Below is a small trained network, with its code and all its weights. Each question gives an input and a target symbol and asks what happens when units are switched off, that is, made to give their printed mean instead of their output.

import numpy as np


def w(rows, s, z=0):
    codes = np.array(rows[::2]) - 128.0
    scale = np.full(codes.shape[1], s)
    scale[-1] = z or s
    return codes * scale


def f(y):
    return y / 2 * (1 + np.tanh(0.7978845608 * (y + 0.044715 * y**3)))


def softmax(a):
    e = np.exp(a - a.max(-1, keepdims=True))
    return e / e.sum(-1, keepdims=True)


def log_softmax(a):
    a = a - a.max(-1, keepdims=True)
    return a - np.log(np.exp(a).sum(-1, keepdims=True))


def net(x, mask):
    ids = ['ΓΔΣαβεηθλξτφψω'.index(c) for c in x.split()]
    T = len(ids)
    res = E[ids] + P[:T]
    r = res
    for j in range(2):
        rows = slice(2 * j, 2 * j + 2)
        q, k, v = (r @ M[0][rows].T for M in (Q, K, V))
        z = softmax(np.where(np.tri(T) > 0, q @ k.T / 2**0.5, -1e9)) @ v
        o = O[0][rows]
        res = res + np.where(mask[j], z, o[:, -1]) @ o[:, :-1]
    y = f(res @ A[0][:, :-1].T + A[0][:, -1])
    res = res + np.where(mask[2:14], y, B[0][:, -1]) @ B[0][:, :-1]
    return log_softmax(res[-1] @ U[:, :-1].T + U[:, -1])


Q, K, V, O, A, B = {}, {}, {}, {}, {}, {}
E = w([
[177,141,131,159,143],'Γ',
[117,231,176,98,180],'Δ',
[168,101,95,203,98],'Σ',
[130,141,164,251,114],'α',
[147,157,105,118,146],'β',
[70,208,111,101,132],'ε',
[105,171,89,106,117],'η',
[91,213,186,187,171],'θ',
[164,199,115,45,169],'λ',
[41,237,149,118,160],'ξ',
[199,150,134,137,151],'τ',
[147,117,45,107,97],'φ',
[162,178,177,172,161],'ψ',
[117,117,90,195,101],'ω',
],0.014)
P = w([
[118,74,131,99,165],'0',
[130,168,31,194,158],'1',
[162,182,152,86,106],'2',
[118,170,27,189,154],'3',
[119,40,199,38,90],'4',
[125,176,27,189,154],'5',
[148,204,235,101,3],'6',
[125,183,35,193,154],'7',
[147,13,248,96,154],'8',
],0.015)
Q[0] = w([
[87,44,209,66,86],'H1',
[63,57,141,131,181],'H1',
[156,200,117,153,69],'H2',
[161,207,10,165,184],'H2',
],0.013)
K[0] = w([
[171,192,149,115,17],'H1',
[144,214,74,181,101],'H1',
[95,9,173,80,160],'H2',
[99,75,103,160,228],'H2',
],0.011)
V[0] = w([
[6,159,94,133,120],'H1',
[85,124,178,169,176],'H1',
[141,107,58,69,87],'H2',
[146,68,98,173,108],'H2',
],0.017)
O[0] = w([
[252,118,118,91,63,2],'H1',
[96,109,94,121,76,187],'H1',
[188,121,133,136,187,42],'H2',
[95,60,176,133,160,200],'H2',
],0.018,0.0037)
A[0] = w([
[134,80,255,128,121,143],'N1',
[88,82,72,116,165,104],'N2',
[98,216,121,80,150,250],'N3',
[72,201,113,167,99,114],'N4',
[93,138,178,82,140,129],'N5',
[55,114,118,142,134,109],'N6',
[118,137,82,83,103,189],'N7',
[131,95,190,93,108,162],'N8',
[180,131,83,138,66,145],'N9',
[159,210,27,187,153,73],'N10',
[132,101,190,52,15,39],'N11',
[173,125,115,95,126,151],'N12',
],0.011)
B[0] = w([
[149,98,57,74,139,213],'N1',
[151,184,140,146,108,189],'N2',
[161,90,102,183,93,224],'N3',
[179,138,92,100,120,238],'N4',
[95,94,144,135,150,174],'N5',
[126,181,222,74,127,252],'N6',
[150,120,207,186,113,198],'N7',
[199,79,104,102,58,156],'N8',
[86,121,182,142,169,215],'N9',
[128,82,133,2,137,203],'N10',
[85,215,5,81,194,178],'N11',
[132,175,185,189,134,157],'N12',
],0.0096,0.014)
U = w([
[145,180,106,106,172,82],'Γ',
[177,39,121,124,75,171],'Δ',
[100,167,130,203,194,123],'Σ',
[129,107,187,184,57,115],'α',
[112,75,136,57,174,126],'β',
[195,107,212,132,111,80],'ε',
[174,129,120,114,149,132],'η',
[79,121,92,67,107,94],'θ',
[121,146,28,131,178,129],'λ',
[185,174,162,102,147,78],'ξ',
[123,156,119,124,161,137],'τ',
[181,140,83,143,219,98],'φ',
[171,141,111,134,97,165],'ψ',
[143,81,64,255,123,255],'ω',
],0.0085)

Each question gives the input, a string of symbols that net reads in full, and the target symbol t.
The units are the heads (2 rows each of Q, K, V and O) and the neurons (one row each of A and B). Each row of codes is followed by its name. A weight is (code - 128) times the scale printed after its matrix; where a second scale follows, it is the last column's (O, A, B and U).
mask holds one flag per unit, heads first, then neurons. A switched-off unit (its flag False) gives its mean, the last column of its rows in O or B, instead of its output. The means were averaged over made-up inputs and are rounded, as every weight is.
A unit's drop is (log p(t) with every unit on - log p(t) with that unit switched off) / (log p(t) with every unit on - log p(t) with every unit switched off).
The circuit of an input: a set's keep is (log p(t) with only the set's units on - log p(t) with every unit switched off) / (log p(t) with every unit on - log p(t) with every unit switched off). Starting from the 12 units with the biggest drops (on a tie, the unit counted first), units are removed one at a time, each time the one whose removal leaves the highest keep (on an exact tie, the one counted first), for as long as the keep stays at least 0.8.
units of the circuit, in order: the units of the circuit, biggest drop first
unit that matters most: the unit with the biggest drop
top k neurons: the k neurons with the biggest drops, biggest first
which heads matter: for each layer, one digit per head in row order, 1 if its drop is at least 0.15 and else 0, layers parted by /
input Σ Σ φ Σ Σ α α, target β: which heads matter => 11
input φ ψ ω ω η Σ α α α, target θ: units of the circuit, in order => (H2 N11)
input ε α τ Σ, target ε: units of the circuit, in order => (H1 N9 N12)
input ω ω Σ τ Σ, target β: units of the circuit, in order => (H1 N1)
input ε η α Σ τ Σ τ Σ ε, target Σ: top neuron => (N10)
input ω Σ Δ Σ Δ, target ψ: which heads matter => 01
input φ ω β θ Σ, target ω: units of the circuit, in order => (H2 N6 N10)
input λ Σ Σ α Σ Γ Δ, target β: units of the circuit, in order => (H2 N1)
input ε φ Σ, target ξ: units of the circuit, in order => (H1 N11 H2 N12)
input ω α ψ Σ Σ Σ ω ε τ, target Δ: units of the circuit, in order => (N8 N6)
input ω τ ω Σ φ Σ ω, target φ: units of the circuit, in order => (H2 H1 N1)
input α α ε Δ α Γ λ ω, target α: units of the circuit, in order => (H2 N11 N1)
input ω Σ ω, target Δ: top 3 neurons => (N8 N6 N11)
input Δ ω Σ Δ φ φ β, target φ: top 2 neurons => (N1 N6)
input Σ α φ ξ Σ λ α η Γ, target θ: units of the circuit, in order => (H2 N11)
input ε α Σ Δ Σ φ, target ε: units of the circuit, in order => (H1 N7 N9)
input ψ φ Σ ω Σ Σ α ε ε, target θ: which heads matter => 01
input Σ α η Σ Σ Γ φ α, target Σ: units of the circuit, in order => (H2 H1)
input α Σ α α Δ Σ η, target ψ: unit that matters most => N3
input φ α α Σ Δ ε ω, target ψ: units of the circuit, in order => (H2)
input Δ Δ Σ θ, target Δ: top 2 neurons => (N10 N3)
input Γ Σ Σ ω Δ α Σ Σ α, target β: which heads matter => 10
input Σ Δ φ Σ θ β φ, target λ: top 2 neurons => (N11 N6)
input ω α λ, target Δ: top 2 neurons => (N8 N6)
input ω ξ Δ η, target ω: top 2 neurons => (N6 N10)
input θ ε Σ β ω Σ Σ Σ, target θ: top 2 neurons => (N10 N11)
